Below are the code and all the weights of a small trained network. Each question names an input and a target symbol and asks about switching units off, where a switched-off unit gives its printed mean instead of its output.

import numpy as np


def w(rows, s, z=0):
    codes = np.array(rows[::2]) - 128.0
    scale = np.full(codes.shape[1], s)
    scale[-1] = z or s
    return codes * scale


def f(y):
    return np.maximum(y, 0)


def softmax(a):
    e = np.exp(a - a.max(-1, keepdims=True))
    return e / e.sum(-1, keepdims=True)


def log_softmax(a):
    a = a - a.max(-1, keepdims=True)
    return a - np.log(np.exp(a).sum(-1, keepdims=True))


def net(x, mask):
    ids = ['αβγεζηξσφψω'.index(c) for c in x.split()]
    T = len(ids)
    res = E[ids] + P[:T]
    u = 0
    for l in range(2):
        q, k, v = (res @ M[l].T for M in (Q, K, V))
        z = softmax(np.where(np.tri(T) > 0, q @ k.T / 2**0.5, -1e9)) @ v
        res = res + np.where(mask[u], z, O[l][:, -1]) @ O[l][:, :-1]
        u += 1
        y = f(res @ A[l][:, :-1].T + A[l][:, -1])
        res = res + np.where(mask[u : u + 4], y, B[l][:, -1]) @ B[l][:, :-1]
        u += 4
    return log_softmax(res[-1] @ U[:, :-1].T + U[:, -1])


Q, K, V, O, A, B = {}, {}, {}, {}, {}, {}
E = w([
[158,115,126,148,101,95],'α',
[126,90,155,47,82,65],'β',
[60,62,181,117,140,106],'γ',
[84,90,105,101,142,106],'ε',
[214,122,42,90,72,80],'ζ',
[160,139,102,97,78,68],'η',
[155,75,188,90,89,79],'ξ',
[83,97,157,168,114,112],'σ',
[81,125,137,126,92,85],'φ',
[133,68,189,204,120,128],'ψ',
[255,31,126,168,117,147],'ω',
],0.0091)
P = w([
[142,168,121,142,109,171],'0',
[103,61,61,226,2,110],'1',
[88,192,65,233,136,217],'2',
[149,52,111,138,179,41],'3',
[187,141,188,75,58,160],'4',
[166,65,129,107,246,38],'5',
[185,137,185,44,56,152],'6',
],0.0097)
Q[0] = w([
[89,2,60,196,83,15],'L0H0',
[90,198,69,188,181,165],'L0H0',
],0.035)
K[0] = w([
[2,82,40,23,107,178],'L0H0',
[154,119,140,182,41,133],'L0H0',
],0.031)
V[0] = w([
[55,253,143,131,107,9],'L0H0',
[43,92,84,24,129,149],'L0H0',
],0.015)
O[0] = w([
[204,198,182,186,114,191,3],'L0H0',
[162,255,202,207,100,45,144],'L0H0',
],0.0075,0.0025)
A[0] = w([
[147,89,157,151,117,173,92],'L0N0',
[122,145,121,107,116,140,1],'L0N1',
[132,153,140,81,103,251,159],'L0N2',
[121,170,144,85,174,152,54],'L0N3',
],0.016,0.0082)
B[0] = w([
[75,170,124,108,101,74,184],'L0N0',
[107,106,154,110,114,131,128],'L0N1',
[143,87,101,65,171,253,252],'L0N2',
[143,137,146,170,105,110,128],'L0N3',
],0.017,0.0037)
Q[1] = w([
[255,105,209,16,81,44],'L1H0',
[48,209,54,211,139,146],'L1H0',
],0.037)
K[1] = w([
[146,158,152,68,254,98],'L1H0',
[89,127,100,136,10,182],'L1H0',
],0.051)
V[1] = w([
[62,165,47,229,197,157],'L1H0',
[218,171,4,100,107,97],'L1H0',
],0.021)
O[1] = w([
[179,116,192,5,58,101,3],'L1H0',
[164,72,228,187,153,154,160],'L1H0',
],0.011,0.0047)
A[1] = w([
[152,115,114,161,149,77,89],'L1N0',
[118,241,134,80,115,194,66],'L1N1',
[138,226,190,88,134,209,157],'L1N2',
[137,252,194,134,137,220,2],'L1N3',
],0.023,0.0079)
B[1] = w([
[104,138,110,60,76,116,223],'L1N0',
[128,171,223,121,189,101,223],'L1N1',
[59,90,111,158,41,151,247],'L1N2',
[254,161,128,61,155,81,201],'L1N3',
],0.018,0.011)
U = w([
[105,120,121,215,15,3,254],'α',
[97,124,110,30,167,139,73],'β',
[131,164,163,87,77,131,9],'γ',
[92,37,105,118,147,25,173],'ε',
[163,134,95,87,79,162,41],'ζ',
[109,204,88,203,143,197,185],'η',
[96,150,109,124,74,222,93],'ξ',
[104,164,161,193,174,45,117],'σ',
[148,82,166,172,153,108,113],'φ',
[166,220,89,161,119,148,133],'ψ',
[59,142,179,135,97,133,45],'ω',
],0.0057,0.0096)

Each question gives the input, a string of symbols that net reads in full, and the target symbol t.
The units are the heads (2 rows each of Q, K, V and O) and the neurons (one row each of A and B). Each row of codes is followed by its name. A weight is (code - 128) times the scale printed after its matrix; where a second scale follows, it is the last column's (O, A, B and U).
mask holds one flag per unit, layer by layer, with each layer's heads first. A switched-off unit (its flag False) gives its mean, the last column of its rows in O or B, instead of its output. The means were averaged over made-up inputs and are rounded, as every weight is.
A unit's drop is (log p(t) with every unit on - log p(t) with that unit switched off) / (log p(t) with every unit on - log p(t) with every unit switched off).
The circuit of an input: a set's keep is (log p(t) with only the set's units on - log p(t) with every unit switched off) / (log p(t) with every unit on - log p(t) with every unit switched off). Starting from all 10 units, units are removed one at a time, each time the one whose removal leaves the highest keep (on an exact tie, the one counted first), for as long as the keep stays at least 0.8.
units of the circuit, in order: the units of the circuit, biggest drop first
unit that matters most: the unit with the biggest drop
k most important neurons: the k neurons with the biggest drops, biggest first
k most important neurons of layer l: the k neurons of layer l with the biggest drops, biggest first
input ζ σ ω, target ω: most important neuron of layer 0	(L0N2)
input ξ ξ α σ ξ, target ω: 2 most important neurons	(L1N1; L1N2)
input α β γ, target ψ: units of the circuit, in order	(L0H0; L1N3; L1H0)
input ω ε σ, target α: units of the circuit, in order	(L1H0; L1N2; L0H0)
input σ σ ζ η α, target ζ: 3 most important neurons	(L1N3; L0N2; L1N2)
input α ε σ ε ξ, target α: units of the circuit, in order	(L0H0; L1N2)
input ε β ψ, target ψ: units of the circuit, in order	(L1N3; L0H0)
input ψ σ γ ε γ, target α: 2 most important neurons of layer 1	(L1N2; L1N1)
input β ψ β ε ω, target α: units of the circuit, in order	(L0H0; L1H0; L1N2)
input ε ε φ φ ψ α ε, target ξ: 2 most important neurons	(L0N2; L1N2)
input α β ω γ γ β β, target ψ: units of the circuit, in order	(L1H0; L0H0; L1N3)
input γ ε ω, target α: units of the circuit, in order	(L1H0; L0H0; L1N2)
input β σ η, target ω: 2 most important neurons of layer 1	(L1N1; L1N2)
input ω ξ σ ε α γ σ, target σ: unit that matters most	L1H0
input ε γ φ, target σ: units of the circuit, in order	(L1N1; L1H0)
input ε γ ε α ω, target ξ: units of the circuit, in order	(L0N2; L1N2; L0H0)
input σ ξ σ φ ω ζ ω, target φ: 2 most important neurons	(L0N2; L1N0)
input ε ξ ξ ψ σ σ α, target ω: 3 most important neurons	(L1N1; L1N2; L0N2)
input ε ψ σ, target β: 3 most important neurons	(L0N2; L1N2; L1N1)
input α ζ ψ α η β α, target ψ: 2 most important neurons of layer 1	(L1N3; L1N2)
input ζ φ γ ζ ε ζ α, target φ: units of the circuit, in order	(L1H0)
input ε ω α η η ψ ψ, target β: units of the circuit, in order	(L0H0; L0N2; L1N2)
input ξ β ε η ψ, target ζ: 4 most important neurons	(L1N3; L0N2; L1N2; L1N1)
input ζ ψ γ, target β: 2 most important neurons	(L0N2; L1N2)
input ψ η η ε ε σ γ, target ω: 2 most important neurons	(L1N1; L1N2)
